Here is a tiny trained network, its code and every weight. The questions are about switching its units off for an input and a class, where a switched-off unit gives its printed mean instead of its output.

import numpy as np


def w(rows, s, z=0):
    codes = np.array(rows[::2]) - 128.0
    scale = np.full(codes.shape[1], s)
    scale[-1] = z or s
    return codes * scale


def norm(h):
    return h / np.sqrt((h * h).mean(-1, keepdims=True) + 1e-5)


def f(y):
    return y / 2 * (1 + np.tanh(0.7978845608 * (y + 0.044715 * y**3)))


def log_softmax(a):
    a = a - a.max(-1, keepdims=True)
    return a - np.log(np.exp(a).sum(-1, keepdims=True))


def net(x, mask):
    res = np.array(x, float).reshape(1, 7) / 4 @ E
    u = 0
    for l in range(2):
        y = f(norm(res) @ A[l][:, :-1].T + A[l][:, -1])
        res = res + np.where(mask[u : u + 10], y, B[l][:, -1]) @ B[l][:, :-1]
        u += 10
    return log_softmax(norm(res)[-1] @ U[:, :-1].T + U[:, -1])


A, B = {}, {}
E = w([
[129,20,93,92,102,181,133,175,107,173,255],'x0',
[126,124,145,46,164,115,216,166,84,195,69],'x1',
[78,118,230,145,73,90,117,58,196,222,146],'x2',
[217,156,224,105,135,98,101,179,104,98,171],'x3',
[128,134,123,124,125,119,131,129,129,128,133],'x4',
[127,128,129,130,133,138,128,134,135,129,126],'x5',
[133,236,103,220,120,182,153,113,35,189,175],'x6',
],0.0081)
A[0] = w([
[120,112,114,171,120,145,104,130,156,107,124,84],'0.n1',
[123,66,146,50,144,104,158,167,116,158,42,95],'0.n2',
[179,115,207,81,111,93,89,179,134,73,140,35],'0.n3',
[77,88,203,101,97,93,111,114,203,158,118,64],'0.n4',
[71,69,25,110,107,107,110,120,188,140,58,42],'0.n5',
[119,83,121,162,123,112,68,116,205,27,155,71],'0.n6',
[118,82,134,65,149,111,120,115,222,75,95,2],'0.n7',
[138,91,64,85,133,131,122,197,123,9,76,84],'0.n8',
[140,20,108,88,101,113,137,162,152,127,175,52],'0.n9',
[130,142,146,125,113,91,131,127,175,66,25,25],'0.n10',
],0.015,0.0046)
B[0] = w([
[118,160,149,102,92,121,148,104,131,131,164,159],'0.n1',
[128,186,117,75,7,113,142,127,140,106,178,226],'0.n2',
[102,131,194,161,163,160,220,114,126,66,140,221],'0.n3',
[222,69,53,150,182,109,125,84,137,158,105,242],'0.n4',
[124,136,203,148,177,161,213,124,122,71,152,223],'0.n5',
[127,185,122,65,20,106,145,135,142,122,162,248],'0.n6',
[104,73,156,179,72,103,126,218,69,127,48,226],'0.n7',
[207,59,71,152,172,103,122,72,148,171,105,246],'0.n8',
[74,145,131,113,168,150,25,130,122,110,118,225],'0.n9',
[69,137,120,94,185,165,20,132,130,124,151,218],'0.n10',
],0.02,0.011)
A[1] = w([
[140,125,240,144,193,137,190,182,171,89,164,3],'1.n1',
[155,116,151,115,126,121,137,115,131,85,127,134],'1.n2',
[17,111,156,166,187,176,248,106,156,84,129,36],'1.n3',
[88,178,103,229,102,131,121,210,74,196,128,35],'1.n4',
[116,63,115,143,95,173,136,151,96,111,163,113],'1.n5',
[53,198,145,112,195,140,12,138,125,93,52,30],'1.n6',
[178,50,159,170,144,57,110,55,203,231,126,71],'1.n7',
[125,185,106,7,89,91,182,169,175,171,103,47],'1.n8',
[29,119,127,89,188,167,37,155,135,116,157,94],'1.n9',
[62,91,121,72,173,183,70,193,129,151,189,55],'1.n10',
],0.014,0.0038)
B[1] = w([
[118,127,154,106,177,176,190,69,122,105,135,224],'1.n1',
[59,173,103,167,157,195,101,169,79,253,171,228],'1.n2',
[149,145,207,130,178,172,150,121,94,111,170,239],'1.n3',
[99,49,151,120,97,119,105,185,108,87,71,208],'1.n4',
[123,212,147,156,168,100,123,114,154,159,95,210],'1.n5',
[114,109,141,79,141,92,124,112,215,212,159,255],'1.n6',
[180,142,34,131,175,133,133,139,108,113,123,254],'1.n7',
[107,184,107,174,45,132,108,119,138,86,192,203],'1.n8',
[122,141,175,133,138,71,145,101,211,205,105,250],'1.n9',
[124,132,141,76,141,90,118,96,203,155,129,212],'1.n10',
],0.017,0.0067)
U = w([
[214,87,7,157,211,110,128,110,111,126,114,154],'0',
[90,133,159,88,174,69,90,102,228,183,137,247],'1',
[107,142,204,156,202,189,208,110,81,82,166,1],'2',
[81,66,151,157,95,88,92,214,88,95,47,63],'3',
[113,192,89,110,16,99,135,124,140,85,196,206],'4',
],0.013,0.00099)

Each question gives the input, the list of numbers given to net, and the class t.
The units are the neurons (one row each of A and B). Each row of codes is followed by its name. A weight is (code - 128) times the scale printed after its matrix; where a second scale follows, it is the last column's (A, B and U).
mask holds one flag per neuron, layer by layer. A switched-off neuron (its flag False) gives its mean, the last column of its row in B, instead of its output. The means were averaged over made-up inputs and are rounded, as every weight is.
A unit's drop is (log p(t) with every unit on - log p(t) with that unit switched off) / (log p(t) with every unit on - log p(t) with every unit switched off).
The circuit of an input: a set's keep is (log p(t) with only the set's units on - log p(t) with every unit switched off) / (log p(t) with every unit on - log p(t) with every unit switched off). Starting from the 12 units with the biggest drops (on a tie, the unit counted first), units are removed one at a time, each time the one whose removal leaves the highest keep (on an exact tie, the one counted first), for as long as the keep stays at least 0.8.
units of the circuit, in order: the units of the circuit, biggest drop first
k most important neurons: the k neurons with the biggest drops, biggest first
top k neurons in layer l: the k neurons of layer l with the biggest drops, biggest first
input [8,2,8,-8,-7,4,-4], class 0: 2 most important neurons -> 0.n4, 0.n10
input [-4,2,1,-5,3,-7,0], class 2: 4 most important neurons -> 0.n5, 0.n9, 1.n3, 1.n1
input [-4,2,-1,-7,-1,-3,-6], class 2: units of the circuit, in order -> 0.n5
input [4,-3,-1,2,6,-6,-7], class 3: 3 most important neurons -> 0.n7, 0.n9, 0.n6
input [-6,7,-3,0,-3,-4,6], class 4: top 2 neurons in layer 0 -> 0.n3, 0.n5
input [3,-4,6,5,7,4,-8], class 3: 2 most important neurons -> 0.n7, 0.n8
input [-1,7,7,1,5,5,-7], class 0: 4 most important neurons -> 0.n4, 0.n6, 1.n4, 0.n1
input [7,8,-1,-2,5,4,6], class 4: 2 most important neurons -> 0.n10, 0.n7
input [1,-1,7,-7,-7,7,3], class 0: 3 most important neurons -> 0.n4, 0.n3, 1.n7
input [2,6,1,-6,5,-3,5], class 2: 2 most important neurons -> 0.n6, 1.n3
input [5,-2,6,6,-1,-5,-1], class 0: top 3 neurons in layer 0 -> 0.n4, 0.n5, 0.n10
input [-5,7,-3,-6,-1,8,1], class 4: top 2 neurons in layer 0 -> 0.n2, 0.n3
input [-6,-1,1,6,1,-8,-8], class 3: top 3 neurons in layer 0 -> 0.n7, 0.n5, 0.n9
input [-3,3,-5,-7,5,-7,0], class 2: 2 most important neurons -> 0.n5, 0.n4
input [5,1,-3,6,0,3,-2], class 2: units of the circuit, in order -> 0.n3
input [8,-6,-7,6,8,4,3], class 1: 4 most important neurons -> 0.n4, 0.n9, 0.n5, 0.n2
input [-5,-8,1,-6,-3,7,-3], class 4: 2 most important neurons -> 0.n6, 0.n3
input [-1,-6,7,-3,5,0,1], class 0: top 2 neurons in layer 0 -> 0.n4, 0.n2
input [0,3,-2,-2,-8,1,-7], class 3: 2 most important neurons -> 0.n7, 0.n2
input [6,6,-4,-1,6,-6,-7], class 3: 2 most important neurons -> 0.n7, 0.n10
input [5,-7,1,5,-3,-1,-6], class 4: top 4 neurons in layer 0 -> 0.n6, 0.n5, 0.n10, 0.n1
input [5,6,-3,4,-1,-2,-3], class 4: top 2 neurons in layer 0 -> 0.n2, 0.n10
input [-5,-6,-3,3,-4,-7,1], class 4: top 3 neurons in layer 0 -> 0.n6, 0.n9, 0.n1
input [1,5,-3,-3,4,1,0], class 4: units of the circuit, in order -> 0.n2
input [5,-6,6,-6,-6,-8,-7], class 3: top 4 neurons in layer 0 -> 0.n7, 0.n3, 0.n8, 0.n10
input [-6,-8,-2,5,7,-4,-2], class 4: top 2 neurons in layer 0 -> 0.n6, 0.n9
